Below are the code and all the weights of a small trained network. Each question names an input and a class and asks about switching units off, where a switched-off unit gives its printed mean instead of its output.

import numpy as np


def w(rows, s, z=0):
    codes = np.array(rows[::2]) - 128.0
    scale = np.full(codes.shape[1], s)
    scale[-1] = z or s
    return codes * scale


def norm(h):
    return h / np.sqrt((h * h).mean(-1, keepdims=True) + 1e-5)


def f(y):
    return y / 2 * (1 + np.tanh(0.7978845608 * (y + 0.044715 * y**3)))


def log_softmax(a):
    a = a - a.max(-1, keepdims=True)
    return a - np.log(np.exp(a).sum(-1, keepdims=True))


def net(x, mask):
    res = np.array(x, float).reshape(1, 3) / 4 @ E
    u = 0
    for l in range(4):
        y = f(norm(res) @ A[l][:, :-1].T + A[l][:, -1])
        res = res + np.where(mask[u : u + 7], y, B[l][:, -1]) @ B[l][:, :-1]
        u += 7
    return log_softmax(norm(res)[-1] @ U[:, :-1].T + U[:, -1])


A, B = {}, {}
E = w([
[99,136,23,192,116,130,255,137,174,170,159],'x0',
[153,69,76,141,135,138,54,104,190,94,221],'x1',
[24,110,70,41,206,148,59,179,81,151,147],'x2',
],0.0084)
A[0] = w([
[72,107,149,148,184,192,213,91,229,124,182,155],'0.n0',
[100,89,145,175,106,169,167,34,164,129,16,50],'0.n1',
[111,121,55,142,36,112,80,87,63,53,115,135],'0.n2',
[136,100,115,44,195,2,45,44,47,152,107,254],'0.n3',
[136,208,116,49,157,140,215,195,134,70,91,196],'0.n4',
[150,225,179,156,58,79,66,6,56,84,194,113],'0.n5',
[150,65,114,103,107,197,78,89,111,51,83,30],'0.n6',
],0.005,0.0023)
B[0] = w([
[106,110,176,148,89,134,90,202,192,130,91,170],'0.n0',
[121,157,100,142,172,181,103,67,181,128,161,155],'0.n1',
[128,158,178,121,83,122,117,139,106,91,109,137],'0.n2',
[180,122,126,126,118,182,107,95,176,200,110,255],'0.n3',
[152,92,68,162,254,114,125,129,130,54,176,180],'0.n4',
[105,137,159,120,147,152,111,167,229,174,167,193],'0.n5',
[174,155,120,121,138,195,208,198,112,137,172,149],'0.n6',
],0.0086,0.0055)
A[1] = w([
[177,66,118,134,154,87,73,189,207,72,155,29],'1.n0',
[175,189,159,77,3,108,198,73,133,160,186,161],'1.n1',
[96,112,187,165,130,164,64,179,198,139,62,216],'1.n2',
[172,135,120,147,194,204,142,88,189,125,202,140],'1.n3',
[146,56,75,194,64,127,105,65,144,42,176,1],'1.n4',
[162,219,205,92,171,132,244,186,70,130,47,181],'1.n5',
[142,124,29,131,85,130,231,122,106,186,185,104],'1.n6',
],0.0064,0.0023)
B[1] = w([
[230,93,152,111,178,136,184,183,7,158,63,187],'1.n0',
[100,111,12,85,254,117,50,31,156,60,195,185],'1.n1',
[71,170,172,117,58,120,103,89,169,185,67,255],'1.n2',
[102,169,118,122,121,8,212,173,4,118,85,245],'1.n3',
[125,128,163,63,222,115,95,167,82,171,180,165],'1.n4',
[196,37,122,112,103,101,131,198,38,147,229,233],'1.n5',
[155,225,211,101,67,131,76,190,177,131,159,180],'1.n6',
],0.0077,0.0056)
A[2] = w([
[192,2,98,187,133,89,110,178,25,147,142,149],'2.n0',
[38,122,41,36,136,132,60,114,151,84,157,46],'2.n1',
[130,117,72,157,62,144,181,189,192,143,174,96],'2.n2',
[30,91,82,83,129,130,115,115,141,186,35,85],'2.n3',
[162,126,148,141,117,77,124,73,139,81,127,83],'2.n4',
[151,146,136,178,195,115,149,24,147,114,176,91],'2.n5',
[87,159,87,154,175,141,195,116,99,125,78,252],'2.n6',
],0.0074,0.003)
B[2] = w([
[205,227,105,152,120,104,200,158,58,101,169,255],'2.n0',
[138,47,167,153,160,135,189,65,60,90,143,182],'2.n1',
[144,118,255,14,86,187,24,124,118,163,95,182],'2.n2',
[66,156,106,213,148,65,149,98,164,50,187,211],'2.n3',
[27,127,105,52,203,211,159,83,147,125,179,149],'2.n4',
[14,48,65,163,202,115,87,98,2,125,108,164],'2.n5',
[101,117,168,171,95,119,26,38,176,138,57,168],'2.n6',
],0.0081,0.0065)
A[3] = w([
[125,133,98,163,113,155,184,120,128,149,47,72],'3.n0',
[152,163,143,129,130,131,86,112,120,117,97,127],'3.n1',
[91,102,125,133,166,145,170,62,98,110,133,141],'3.n2',
[161,125,73,156,154,128,179,120,121,129,163,146],'3.n3',
[181,156,84,89,115,136,151,160,91,158,174,2],'3.n4',
[119,114,124,92,46,209,86,141,166,158,95,138],'3.n5',
[139,145,101,185,109,100,152,128,155,121,8,60],'3.n6',
],0.013,0.0031)
B[3] = w([
[75,136,129,174,76,62,116,160,160,114,146,119],'3.n0',
[78,99,120,180,50,143,161,205,161,144,147,184],'3.n1',
[84,53,39,131,161,82,75,107,91,145,102,250],'3.n2',
[106,142,221,96,98,186,123,153,193,170,105,220],'3.n3',
[208,180,116,110,138,151,140,149,85,65,206,255],'3.n4',
[127,76,246,127,115,156,86,104,212,145,52,219],'3.n5',
[138,159,59,170,80,61,163,170,149,100,112,146],'3.n6',
],0.012,0.0073)
U = w([
[208,170,128,59,114,180,151,211,24,109,204,238],'0',
[87,65,216,79,32,197,9,162,229,244,63,216],'1',
[26,41,37,98,172,95,31,64,60,185,112,233],'2',
[82,177,33,206,22,37,159,199,188,119,73,147],'3',
[120,138,63,107,151,212,207,86,225,65,58,3],'4',
[129,116,55,82,88,220,219,41,196,54,51,3],'5',
[138,126,64,79,120,187,214,46,207,68,55,3],'6',
[163,141,67,109,136,160,184,36,222,103,81,3],'7',
],0.011,0.0062)

Each question gives the input, the list of numbers given to net, and the class t.
The units are the neurons (one row each of A and B). Each row of codes is followed by its name. A weight is (code - 128) times the scale printed after its matrix; where a second scale follows, it is the last column's (A, B and U).
mask holds one flag per neuron, layer by layer. A switched-off neuron (its flag False) gives its mean, the last column of its row in B, instead of its output. The means were averaged over made-up inputs and are rounded, as every weight is.
A unit's drop is (log p(t) with every unit on - log p(t) with that unit switched off) / (log p(t) with every unit on - log p(t) with every unit switched off).
The circuit of an input: a set's keep is (log p(t) with only the set's units on - log p(t) with every unit switched off) / (log p(t) with every unit on - log p(t) with every unit switched off). Starting from the 12 units with the biggest drops (on a tie, the unit counted first), units are removed one at a time, each time the one whose removal leaves the highest keep (on an exact tie, the one counted first), for as long as the keep stays at least 0.8.
units of the circuit, in order: the units of the circuit, biggest drop first
k most important neurons: the k neurons with the biggest drops, biggest first
top k neurons in layer l: the k neurons of layer l with the biggest drops, biggest first
drop of u: that unit's drop, to one decimal
input [6,8,-4], class 0: 2 most important neurons : [1.n0 1.n4]
input [-5,-5,6], class 2: units of the circuit, in order : [3.n4 3.n3]
input [6,2,5], class 1: top neuron in layer 2 : [2.n2]
input [7,6,-2], class 1: 2 most important neurons : [0.n0 0.n4]
input [7,7,1], class 0: 4 most important neurons : [1.n0 1.n4 0.n5 0.n3]
input [3,8,8], class 0: units of the circuit, in order : [1.n0 2.n0 3.n4]
input [8,-7,2], class 1: 2 most important neurons : [1.n6 2.n2]
input [4,-3,-3], class 1: top 2 neurons in layer 0 : [0.n1 0.n0]
input [1,3,1], class 3: 3 most important neurons : [0.n0 1.n2 1.n5]
input [-2,-3,-1], class 3: 2 most important neurons : [0.n5 0.n1]
input [6,5,3], class 1: 2 most important neurons : [0.n4 2.n2]
input [2,-7,-8], class 2: 3 most important neurons : [1.n1 2.n5 0.n1]
input [6,-2,5], class 1: 3 most important neurons : [2.n2 1.n6 1.n1]
input [0,3,-3], class 3: 2 most important neurons : [0.n5 1.n5]
input [7,-8,-2], class 0: units of the circuit, in order : [1.n5]
input [-7,-8,5], class 0: 2 most important neurons : [1.n5 0.n0]
input [4,5,-7], class 2: top 2 neurons in layer 1 : [1.n1 1.n5]
input [0,8,-8], class 0: 2 most important neurons : [1.n0 1.n4]
input [2,-1,3], class 3: 3 most important neurons : [1.n5 0.n4 1.n1]
input [-3,5,-6], class 2: top 3 neurons in layer 1 : [1.n1 1.n5 1.n2]
input [-2,-3,-3], class 3: top 3 neurons in layer 0 : [0.n5 0.n1 0.n6]
input [-7,-1,-8], class 2: top neuron in layer 0 : [0.n0]
input [-1,3,0], class 3: drop of 0.n4 : 0.2
input [5,-2,1], class 1: drop of 2.n2 : 0.3
input [-1,1,-2], class 3: drop of 0.n5 : 1.3
input [-3,-1,-1], class 3: top 2 neurons in layer 1 : [1.n3 1.n6]
